Here is a tiny trained network, its code and every weight. The questions are about switching its units off for an input and a target symbol, where a switched-off unit gives its printed mean instead of its output.

import numpy as np


def w(rows, s, z=0):
    codes = np.array(rows[::2]) - 128.0
    scale = np.full(codes.shape[1], s)
    scale[-1] = z or s
    return codes * scale


def softmax(a):
    e = np.exp(a - a.max(-1, keepdims=True))
    return e / e.sum(-1, keepdims=True)


def log_softmax(a):
    a = a - a.max(-1, keepdims=True)
    return a - np.log(np.exp(a).sum(-1, keepdims=True))


def net(x, mask):
    ids = ['βγεζηθμξπσφψω'.index(c) for c in x.split()]
    T = len(ids)
    res = E[ids] + P[:T]
    u = 0
    for l in range(3):
        r = res
        for j in range(3):
            rows = slice(3 * j, 3 * j + 3)
            q, k, v = (r @ M[l][rows].T for M in (Q, K, V))
            z = softmax(np.where(np.tri(T) > 0, q @ k.T / 3**0.5, -1e9)) @ v
            o = O[l][rows]
            res = res + np.where(mask[u + j], z, o[:, -1]) @ o[:, :-1]
        u += 3
    return log_softmax(res[-1] @ U[:, :-1].T + U[:, -1])


Q, K, V, O = {}, {}, {}, {}
E = w([
[160,166,160,118,70],'β',
[79,198,214,63,185],'γ',
[224,231,60,128,93],'ε',
[175,162,146,113,58],'ζ',
[71,114,176,215,236],'η',
[101,98,60,103,40],'θ',
[116,103,210,103,143],'μ',
[163,170,169,114,73],'ξ',
[140,45,210,126,80],'π',
[159,120,65,10,115],'σ',
[188,159,104,252,146],'φ',
[55,138,13,127,165],'ψ',
[82,41,139,79,191],'ω',
],0.014)
P = w([
[243,112,93,101,239],'0',
[142,138,173,93,116],'1',
[92,145,196,94,71],'2',
[59,136,188,98,57],'3',
[59,117,167,105,58],'4',
[77,89,138,102,84],'5',
[96,50,104,112,109],'6',
[119,29,79,122,130],'7',
[142,3,61,118,162],'8',
],0.007)
Q[0] = w([
[89,138,110,137,176],'L0H0',
[99,230,169,109,83],'L0H0',
[176,136,35,106,219],'L0H0',
[105,65,104,37,164],'L0H1',
[5,25,211,30,116],'L0H1',
[1,95,67,33,199],'L0H1',
[232,154,94,247,91],'L0H2',
[215,148,206,171,207],'L0H2',
[162,36,135,79,206],'L0H2',
],0.0061)
K[0] = w([
[131,116,142,126,82],'L0H0',
[132,98,113,99,119],'L0H0',
[144,114,159,189,130],'L0H0',
[68,140,136,136,173],'L0H1',
[10,135,94,135,125],'L0H1',
[71,108,133,73,159],'L0H1',
[160,201,155,103,169],'L0H2',
[169,138,158,199,184],'L0H2',
[182,113,62,151,153],'L0H2',
],0.012)
V[0] = w([
[81,115,111,163,173],'L0H0',
[128,205,178,99,129],'L0H0',
[83,193,223,228,37],'L0H0',
[75,160,52,139,183],'L0H1',
[158,126,15,73,253],'L0H1',
[27,143,160,136,242],'L0H1',
[125,231,125,80,85],'L0H2',
[128,46,107,73,133],'L0H2',
[160,6,47,119,100],'L0H2',
],0.0051)
O[0] = w([
[156,139,103,138,65,128],'L0H0',
[122,100,145,132,170,192],'L0H0',
[176,53,51,121,255,87],'L0H0',
[83,119,194,94,74,167],'L0H1',
[41,125,168,161,58,176],'L0H1',
[79,115,120,45,85,254],'L0H1',
[149,74,71,125,149,139],'L0H2',
[47,153,129,115,56,162],'L0H2',
[11,167,195,69,75,108],'L0H2',
],0.0052,0.0041)
Q[1] = w([
[210,161,79,166,99],'L1H0',
[67,94,71,133,73],'L1H0',
[43,172,113,92,2],'L1H0',
[222,146,164,159,103],'L1H1',
[119,99,96,169,96],'L1H1',
[165,213,39,253,93],'L1H1',
[241,173,31,154,53],'L1H2',
[128,130,19,148,72],'L1H2',
[77,80,246,86,152],'L1H2',
],0.0087)
K[1] = w([
[169,238,144,151,129],'L1H0',
[82,127,43,165,135],'L1H0',
[55,122,25,88,85],'L1H0',
[155,158,133,109,214],'L1H1',
[92,146,204,120,108],'L1H1',
[128,243,175,111,91],'L1H1',
[107,207,164,163,75],'L1H2',
[127,254,243,97,138],'L1H2',
[123,41,37,99,161],'L1H2',
],0.0082)
V[1] = w([
[145,165,192,118,53],'L1H0',
[127,148,241,3,84],'L1H0',
[185,41,94,157,120],'L1H0',
[97,225,81,92,169],'L1H1',
[85,87,118,252,90],'L1H1',
[141,231,87,161,103],'L1H1',
[83,160,100,82,90],'L1H2',
[77,107,174,240,157],'L1H2',
[14,59,131,92,207],'L1H2',
],0.0051)
O[1] = w([
[151,50,108,167,206,143],'L1H0',
[254,107,137,190,197,253],'L1H0',
[99,91,204,148,70,37],'L1H0',
[125,220,81,168,101,144],'L1H1',
[195,103,132,113,219,88],'L1H1',
[158,207,141,110,114,76],'L1H1',
[91,117,140,64,112,195],'L1H2',
[57,70,167,210,204,102],'L1H2',
[45,150,171,160,101,247],'L1H2',
],0.0052,0.0042)
Q[2] = w([
[206,151,171,191,204],'L2H0',
[148,116,202,149,90],'L2H0',
[70,125,190,100,119],'L2H0',
[98,82,163,85,78],'L2H1',
[160,141,106,52,63],'L2H1',
[85,99,76,126,92],'L2H1',
[180,116,171,118,81],'L2H2',
[168,121,174,186,183],'L2H2',
[97,5,201,95,116],'L2H2',
],0.012)
K[2] = w([
[159,133,138,182,161],'L2H0',
[151,99,71,189,169],'L2H0',
[85,73,107,122,136],'L2H0',
[82,45,136,60,98],'L2H1',
[104,158,55,68,43],'L2H1',
[92,165,161,79,113],'L2H1',
[90,142,152,77,179],'L2H2',
[132,123,161,168,188],'L2H2',
[104,4,147,97,144],'L2H2',
],0.015)
V[2] = w([
[176,15,254,108,61],'L2H0',
[126,138,157,197,44],'L2H0',
[112,189,211,35,174],'L2H0',
[106,157,76,16,133],'L2H1',
[106,115,146,72,190],'L2H1',
[119,105,23,151,77],'L2H1',
[121,107,99,112,132],'L2H2',
[106,160,132,64,235],'L2H2',
[80,192,194,76,217],'L2H2',
],0.0095)
O[2] = w([
[168,52,231,180,90,87],'L2H0',
[122,1,129,95,148,85],'L2H0',
[194,198,191,168,176,254],'L2H0',
[188,178,166,141,108,243],'L2H1',
[131,184,173,186,121,204],'L2H1',
[168,49,156,83,68,97],'L2H1',
[137,142,138,161,140,141],'L2H2',
[129,93,76,206,76,183],'L2H2',
[97,94,48,161,62,234],'L2H2',
],0.0096,0.0042)
U = w([
[169,119,60,174,50,136],'β',
[182,204,93,182,205,148],'γ',
[234,160,102,76,186,146],'ε',
[154,147,109,124,145,123],'ζ',
[35,133,86,186,178,37],'η',
[133,114,154,54,58,114],'θ',
[142,144,120,161,165,154],'μ',
[135,153,112,129,153,124],'ξ',
[123,98,197,95,210,112],'π',
[221,185,152,106,9,53],'σ',
[112,77,65,100,209,254],'φ',
[35,193,102,61,61,179],'ψ',
[50,152,186,194,1,92],'ω',
],0.0061,0.0045)

Each question gives the input, a string of symbols that net reads in full, and the target symbol t.
The units are the heads (3 rows each of Q, K, V and O). Each row of codes is followed by its name. A weight is (code - 128) times the scale printed after its matrix; where a second scale follows, it is the last column's (O and U).
mask holds one flag per head, layer by layer. A switched-off head (its flag False) gives its mean, the last column of its rows in O, instead of its output. The means were averaged over made-up inputs and are rounded, as every weight is.
A unit's drop is (log p(t) with every unit on - log p(t) with that unit switched off) / (log p(t) with every unit on - log p(t) with every unit switched off).
The circuit of an input: a set's keep is (log p(t) with only the set's units on - log p(t) with every unit switched off) / (log p(t) with every unit on - log p(t) with every unit switched off). Starting from all 9 units, units are removed one at a time, each time the one whose removal leaves the highest keep (on an exact tie, the one counted first), for as long as the keep stays at least 0.8.
circuit, biggest first: the units of the circuit, biggest drop first
unit that matters most: the unit with the biggest drop
heads that matter: for each layer, one digit per head in row order, 1 if its drop is at least 0.15 and else 0, layers parted by /
input γ ω γ γ ω γ ψ μ, target ψ: circuit, biggest first => (L2H0, L1H0, L0H2, L0H1)
input μ φ ω γ ε θ γ π, target π: unit that matters most => L2H2
input γ σ ε β γ ψ γ ψ, target γ: heads that matter => 110 / 001 / 111
input ψ ω ψ, target ω: circuit, biggest first => (L0H1, L2H0, L0H2)
input γ γ η π ε π γ, target π: heads that matter => 000 / 010 / 101
input γ π γ σ, target σ: circuit, biggest first => (L2H1, L2H0)
input γ π φ ψ ω γ σ π, target σ: heads that matter => 101 / 101 / 010
input γ ξ ψ ψ γ π, target ψ: circuit, biggest first => (L2H0, L1H0)
input η σ π ξ ψ γ ψ η β, target σ: circuit, biggest first => (L2H1, L1H0)
input γ γ γ ψ γ β, target β: heads that matter => 001 / 000 / 001
input σ μ γ, target σ: circuit, biggest first => (L1H2, L2H1)
input ω γ ψ ω ψ γ φ γ γ, target φ: heads that matter => 101 / 111 / 010
input ψ π μ ζ ω β γ ψ, target π: circuit, biggest first => (L2H0, L0H0, L2H2)
input γ ψ γ ψ η π ω φ, target φ: unit that matters most => L0H1
input ψ φ γ φ θ φ π π, target φ: circuit, biggest first => (L2H0, L2H1, L0H1, L1H1)
input π γ σ γ γ, target σ: circuit, biggest first => (L1H2, L0H2, L2H1)
input ζ φ π ξ γ, target π: circuit, biggest first => (L2H0, L2H2)
input ψ γ γ π γ ω β γ, target ω: circuit, biggest first => (L2H0, L1H1, L1H2, L0H0)
input π γ ω γ ζ, target β: heads that matter => 011 / 100 / 001
input ξ γ θ, target θ: unit that matters most => L2H1
input μ π γ β, target β: heads that matter => 011 / 000 / 001
input ψ ω γ π ε ω π, target ω: heads that matter => 000 / 000 / 100
input ω γ ξ γ γ ψ, target ψ: circuit, biggest first => (L1H0, L2H0, L0H0)
input σ ω ξ φ π ω π, target ω: circuit, biggest first => (L2H0, L1H2, L0H0)
input ω ψ φ, target φ: heads that matter => 000 / 000 / 110
input ξ ξ φ μ, target φ: heads that matter => 010 / 001 / 110
